Below are the code and all the weights of a small trained network. Each question names an input and a class and asks about switching units off, where a switched-off unit gives its printed mean instead of its output.

import numpy as np


def w(rows, s, z=0):
    codes = np.array(rows[::2]) - 128.0
    scale = np.full(codes.shape[1], s)
    scale[-1] = z or s
    return codes * scale


def f(y):
    return y / 2 * (1 + np.tanh(0.7978845608 * (y + 0.044715 * y**3)))


def log_softmax(a):
    a = a - a.max(-1, keepdims=True)
    return a - np.log(np.exp(a).sum(-1, keepdims=True))


def net(x, mask):
    res = np.array(x, float).reshape(1, 5) / 4 @ E
    y = f(res @ A[0][:, :-1].T + A[0][:, -1])
    res = res + np.where(mask, y, B[0][:, -1]) @ B[0][:, :-1]
    return log_softmax(res[-1] @ U[:, :-1].T + U[:, -1])


A, B = {}, {}
E = w([
[160,162,227],'x0',
[17,110,175],'x1',
[125,130,128],'x2',
[104,254,80],'x3',
[127,130,127],'x4',
],0.0076)
A[0] = w([
[112,180,113,27],'n0',
[107,89,66,49],'n1',
[145,48,124,50],'n2',
[39,137,186,48],'n3',
[136,76,134,71],'n4',
[100,193,102,65],'n5',
[95,70,78,91],'n6',
[176,68,183,54],'n7',
[187,135,111,70],'n8',
[120,222,162,134],'n9',
[75,106,128,42],'n10',
[132,150,145,173],'n11',
[148,208,239,97],'n12',
[210,130,91,84],'n13',
[116,74,164,85],'n14',
[144,65,137,46],'n15',
[117,213,122,29],'n16',
[105,121,61,131],'n17',
[109,101,57,58],'n18',
[105,102,72,73],'n19',
[143,103,124,135],'n20',
[154,69,134,87],'n21',
[179,166,199,84],'n22',
[143,51,116,93],'n23',
[19,108,166,15],'n24',
[179,130,112,44],'n25',
[145,105,163,107],'n26',
[103,175,74,87],'n27',
[52,117,172,62],'n28',
[191,127,102,84],'n29',
[114,221,134,91],'n30',
[133,68,173,74],'n31',
[169,145,189,132],'n32',
[179,102,70,67],'n33',
[102,168,123,28],'n34',
[164,154,196,84],'n35',
[93,237,130,2],'n36',
[146,108,64,109],'n37',
[116,165,114,42],'n38',
[135,68,154,99],'n39',
[87,117,16,101],'n40',
[255,140,137,116],'n41',
[97,94,60,18],'n42',
[215,156,126,65],'n43',
[180,56,201,130],'n44',
],0.013,0.0068)
B[0] = w([
[141,197,110,132],'n0',
[109,115,81,139],'n1',
[147,186,120,171],'n2',
[83,159,142,176],'n3',
[150,172,118,146],'n4',
[153,194,128,162],'n5',
[118,140,96,160],'n6',
[144,161,119,188],'n7',
[84,161,162,147],'n8',
[165,148,116,203],'n9',
[111,136,129,126],'n10',
[135,106,107,163],'n11',
[94,9,9,210],'n12',
[76,155,192,188],'n13',
[134,153,120,167],'n14',
[144,196,106,152],'n15',
[139,167,121,160],'n16',
[136,90,108,170],'n17',
[100,63,84,145],'n18',
[95,98,82,138],'n19',
[117,133,103,148],'n20',
[121,165,96,168],'n21',
[97,100,92,169],'n22',
[127,171,96,184],'n23',
[92,161,154,173],'n24',
[92,164,158,130],'n25',
[130,145,93,149],'n26',
[142,141,118,169],'n27',
[102,138,137,166],'n28',
[90,146,150,161],'n29',
[135,163,106,188],'n30',
[142,161,112,177],'n31',
[108,108,94,178],'n32',
[104,132,123,167],'n33',
[118,187,110,121],'n34',
[88,115,66,158],'n35',
[131,177,108,175],'n36',
[102,106,121,166],'n37',
[130,165,116,122],'n38',
[142,166,103,178],'n39',
[115,106,90,201],'n40',
[71,131,142,237],'n41',
[86,111,59,134],'n42',
[100,144,137,171],'n43',
[133,154,88,255],'n44',
],0.012,0.0065)
U = w([
[98,93,29,65],'0',
[171,202,67,96],'1',
[14,171,157,96],'2',
[137,125,102,255],'3',
[134,128,99,242],'4',
[250,66,149,123],'5',
[206,134,191,60],'6',
[197,123,168,60],'7',
],0.013,0.018)

Each question gives the input, the list of numbers given to net, and the class t.
The units are the neurons (one row each of A and B). Each row of codes is followed by its name. A weight is (code - 128) times the scale printed after its matrix; where a second scale follows, it is the last column's (A, B and U).
mask holds one flag per neuron, in row order. A switched-off neuron (its flag False) gives its mean, the last column of its row in B, instead of its output. The means were averaged over made-up inputs and are rounded, as every weight is.
A unit's drop is (log p(t) with every unit on - log p(t) with that unit switched off) / (log p(t) with every unit on - log p(t) with every unit switched off).
The circuit of an input: a set's keep is (log p(t) with only the set's units on - log p(t) with every unit switched off) / (log p(t) with every unit on - log p(t) with every unit switched off). Starting from the 12 units with the biggest drops (on a tie, the unit counted first), units are removed one at a time, each time the one whose removal leaves the highest keep (on an exact tie, the one counted first), for as long as the keep stays at least 0.8.
units of the circuit, in order: the units of the circuit, biggest drop first
k most important neurons: the k neurons with the biggest drops, biggest first
drop when u is switched off: that unit's drop, to one decimal
input [8,-1,1,2,4], class 0: units of the circuit, in order -> n12
input [8,-8,0,-7,-1], class 0: units of the circuit, in order -> n12, n35
input [-7,-5,7,5,-5], class 0: units of the circuit, in order -> n40, n18
input [8,-6,-3,-5,3], class 0: units of the circuit, in order -> n12, n35
input [3,-6,-4,-6,4], class 1: units of the circuit, in order -> n44, n7
input [7,-8,1,2,5], class 2: units of the circuit, in order -> n41, n13
input [-7,6,-8,8,-8], class 1: units of the circuit, in order -> n5, n36
input [-5,-6,4,1,-2], class 2: 2 most important neurons -> n13, n12
input [6,-8,-2,-7,-3], class 2: 2 most important neurons -> n41, n13
input [-7,7,7,-8,4], class 1: drop when n36 is switched off -> 0.0
input [8,7,5,4,-6], class 0: drop when n12 is switched off -> 1.2
input [4,-5,-1,4,0], class 2: drop when n29 is switched off -> 0.1
input [0,-6,-5,-5,-2], class 2: drop when n41 is switched off -> 0.3
input [-2,-3,-4,-5,0], class 1: most important neuron -> n12
